Below is a small trained network, with its code and all its weights. Each question gives an input and a target symbol and asks what happens when units are switched off, that is, made to give their printed mean instead of their output.

import numpy as np


def w(rows, s, z=0):
    codes = np.array(rows[::2]) - 128.0
    scale = np.full(codes.shape[1], s)
    scale[-1] = z or s
    return codes * scale


def norm(h):
    return h / np.sqrt((h * h).mean(-1, keepdims=True) + 1e-5)


def f(y):
    return np.maximum(y, 0)


def softmax(a):
    e = np.exp(a - a.max(-1, keepdims=True))
    return e / e.sum(-1, keepdims=True)


def log_softmax(a):
    a = a - a.max(-1, keepdims=True)
    return a - np.log(np.exp(a).sum(-1, keepdims=True))


def net(x, mask):
    ids = ['βεηθμξστφω'.index(c) for c in x.split()]
    T = len(ids)
    res = E[ids] + P[:T]
    u = 0
    for l in range(2):
        q, k, v = (norm(res) @ M[l].T for M in (Q, K, V))
        z = softmax(np.where(np.tri(T) > 0, q @ k.T / 4**0.5, -1e9)) @ v
        res = res + np.where(mask[u], z, O[l][:, -1]) @ O[l][:, :-1]
        u += 1
        y = f(norm(res) @ A[l][:, :-1].T + A[l][:, -1])
        res = res + np.where(mask[u : u + 8], y, B[l][:, -1]) @ B[l][:, :-1]
        u += 8
    return log_softmax(norm(res)[-1] @ U[:, :-1].T + U[:, -1])


Q, K, V, O, A, B = {}, {}, {}, {}, {}, {}
E = w([
[189,65,99,57],'β',
[141,117,133,144],'ε',
[173,55,102,60],'η',
[141,102,139,28],'θ',
[133,115,134,131],'μ',
[182,45,102,81],'ξ',
[178,144,116,66],'σ',
[133,119,140,143],'τ',
[151,121,126,145],'φ',
[209,41,92,254],'ω',
],0.0063)
P = w([
[73,114,99,91],'0',
[135,117,191,71],'1',
[80,160,143,118],'2',
[4,185,26,104],'3',
[193,49,18,117],'4',
[52,158,199,104],'5',
],0.0015)
Q[0] = w([
[24,164,2,84],'L0H1',
[115,128,223,186],'L0H1',
[191,99,85,86],'L0H1',
[157,63,248,60],'L0H1',
],0.0096)
K[0] = w([
[254,106,200,109],'L0H1',
[68,110,35,90],'L0H1',
[122,180,199,225],'L0H1',
[109,205,4,199],'L0H1',
],0.0079)
V[0] = w([
[225,103,74,240],'L0H1',
[34,87,212,126],'L0H1',
[162,99,48,3],'L0H1',
[21,103,225,150],'L0H1',
],0.0032)
O[0] = w([
[124,200,115,212,246],'L0H1',
[121,73,226,130,190],'L0H1',
[104,62,9,139,240],'L0H1',
[108,100,253,115,136],'L0H1',
],0.0041,0.0011)
A[0] = w([
[162,132,199,186,222],'L0N1',
[76,137,74,122,58],'L0N2',
[199,175,95,80,85],'L0N3',
[150,63,48,126,207],'L0N4',
[171,201,131,149,217],'L0N5',
[155,253,94,121,78],'L0N6',
[176,127,62,100,8],'L0N7',
[149,184,75,142,103],'L0N8',
],0.0045,0.0015)
B[0] = w([
[51,152,77,139,231],'L0N1',
[192,127,234,104,149],'L0N2',
[143,116,251,171,161],'L0N3',
[167,143,154,206,252],'L0N4',
[59,94,105,185,173],'L0N5',
[200,181,201,163,143],'L0N6',
[33,156,221,58,168],'L0N7',
[237,229,166,144,150],'L0N8',
],0.0036,0.0031)
Q[1] = w([
[228,93,126,198],'L1H1',
[30,160,141,66],'L1H1',
[159,108,127,121],'L1H1',
[253,107,87,140],'L1H1',
],0.0056)
K[1] = w([
[179,108,201,39],'L1H1',
[64,161,50,225],'L1H1',
[152,130,84,106],'L1H1',
[253,96,125,80],'L1H1',
],0.0055)
V[1] = w([
[105,127,222,144],'L1H1',
[215,118,137,206],'L1H1',
[88,249,148,93],'L1H1',
[99,149,90,103],'L1H1',
],0.0022)
O[1] = w([
[195,140,104,123,184],'L1H1',
[102,135,143,1,87],'L1H1',
[224,70,194,187,2],'L1H1',
[114,92,140,143,113],'L1H1',
],0.0022,0.00053)
A[1] = w([
[216,64,60,56,163],'L1N1',
[180,177,8,156,74],'L1N2',
[122,155,170,185,214],'L1N3',
[83,82,58,98,157],'L1N4',
[89,229,193,61,150],'L1N5',
[222,99,88,21,4],'L1N6',
[91,252,100,185,174],'L1N7',
[216,197,166,36,84],'L1N8',
],0.0039,0.0018)
B[1] = w([
[100,228,148,169,244],'L1N1',
[191,57,163,35,183],'L1N2',
[124,148,98,66,237],'L1N3',
[194,122,139,156,194],'L1N4',
[227,145,136,228,190],'L1N5',
[117,178,181,114,197],'L1N6',
[63,123,74,91,250],'L1N7',
[61,95,114,252,199],'L1N8',
],0.0043,0.0024)
U = w([
[177,130,112,85,113],'β',
[135,164,232,142,220],'ε',
[167,92,86,81,147],'η',
[114,119,143,7,161],'θ',
[21,140,78,139,215],'μ',
[165,89,93,106,82],'ξ',
[142,179,106,142,4],'σ',
[92,11,186,118,123],'τ',
[167,207,110,169,8],'φ',
[173,64,102,234,129],'ω',
],0.011,0.0022)

Each question gives the input, a string of symbols that net reads in full, and the target symbol t.
The units are the heads (4 rows each of Q, K, V and O) and the neurons (one row each of A and B). Each row of codes is followed by its name. A weight is (code - 128) times the scale printed after its matrix; where a second scale follows, it is the last column's (O, A, B and U).
mask holds one flag per unit, layer by layer, with each layer's heads first. A switched-off unit (its flag False) gives its mean, the last column of its rows in O or B, instead of its output. The means were averaged over made-up inputs and are rounded, as every weight is.
A unit's drop is (log p(t) with every unit on - log p(t) with that unit switched off) / (log p(t) with every unit on - log p(t) with every unit switched off).
The circuit of an input: a set's keep is (log p(t) with only the set's units on - log p(t) with every unit switched off) / (log p(t) with every unit on - log p(t) with every unit switched off). Starting from the 12 units with the biggest drops (on a tie, the unit counted first), units are removed one at a time, each time the one whose removal leaves the highest keep (on an exact tie, the one counted first), for as long as the keep stays at least 0.8.
circuit, biggest first: the units of the circuit, biggest drop first
most important unit: the unit with the biggest drop
k most important neurons: the k neurons with the biggest drops, biggest first
k most important neurons of layer l: the k neurons of layer l with the biggest drops, biggest first
drop of u: that unit's drop, to one decimal
input θ μ ω τ, target τ: circuit, biggest first -> [L0H1 L1N1]
input θ θ φ, target ω: circuit, biggest first -> [L0H1 L0N4]
input μ ε ε, target τ: circuit, biggest first -> [L0H1]
input β σ ε μ ε φ, target τ: circuit, biggest first -> [L0H1 L1N1]
input ε ε μ η ε, target τ: circuit, biggest first -> [L0H1 L1N1 L0N4]
input μ θ ε φ, target ω: 3 most important neurons -> [L0N4 L1N7 L0N1]
input ξ ε ε ε ξ, target ε: circuit, biggest first -> [L0H1 L1N1]
input φ ω μ, target φ: circuit, biggest first -> [L0H1 L0N8]
input θ ε μ, target ω: circuit, biggest first -> [L0H1 L1N4 L0N7 L0N4]
input θ ε τ, target ω: 2 most important neurons -> [L1N4 L1N7]
input ε ε φ, target μ: 2 most important neurons of layer 0 -> [L0N5 L0N1]
input θ ε θ, target ε: 2 most important neurons -> [L1N5 L1N8]
input β ε ε φ μ τ, target φ: 2 most important neurons -> [L0N6 L0N8]
input θ μ τ ξ, target τ: circuit, biggest first -> [L0H1]
input θ η φ φ ξ ε, target φ: 2 most important neurons of layer 0 -> [L0N8 L0N6]
input ε ε σ, target ε: 2 most important neurons -> [L0N3 L0N6]
input μ ε τ, target τ: drop of L0H1 -> 1.1
input ε φ ε ε ε, target μ: drop of L0H1 -> 1.8
input ε η ε σ θ, target ε: drop of L1N2 -> 0.0
input β ε ξ, target ε: most important unit -> L1N1
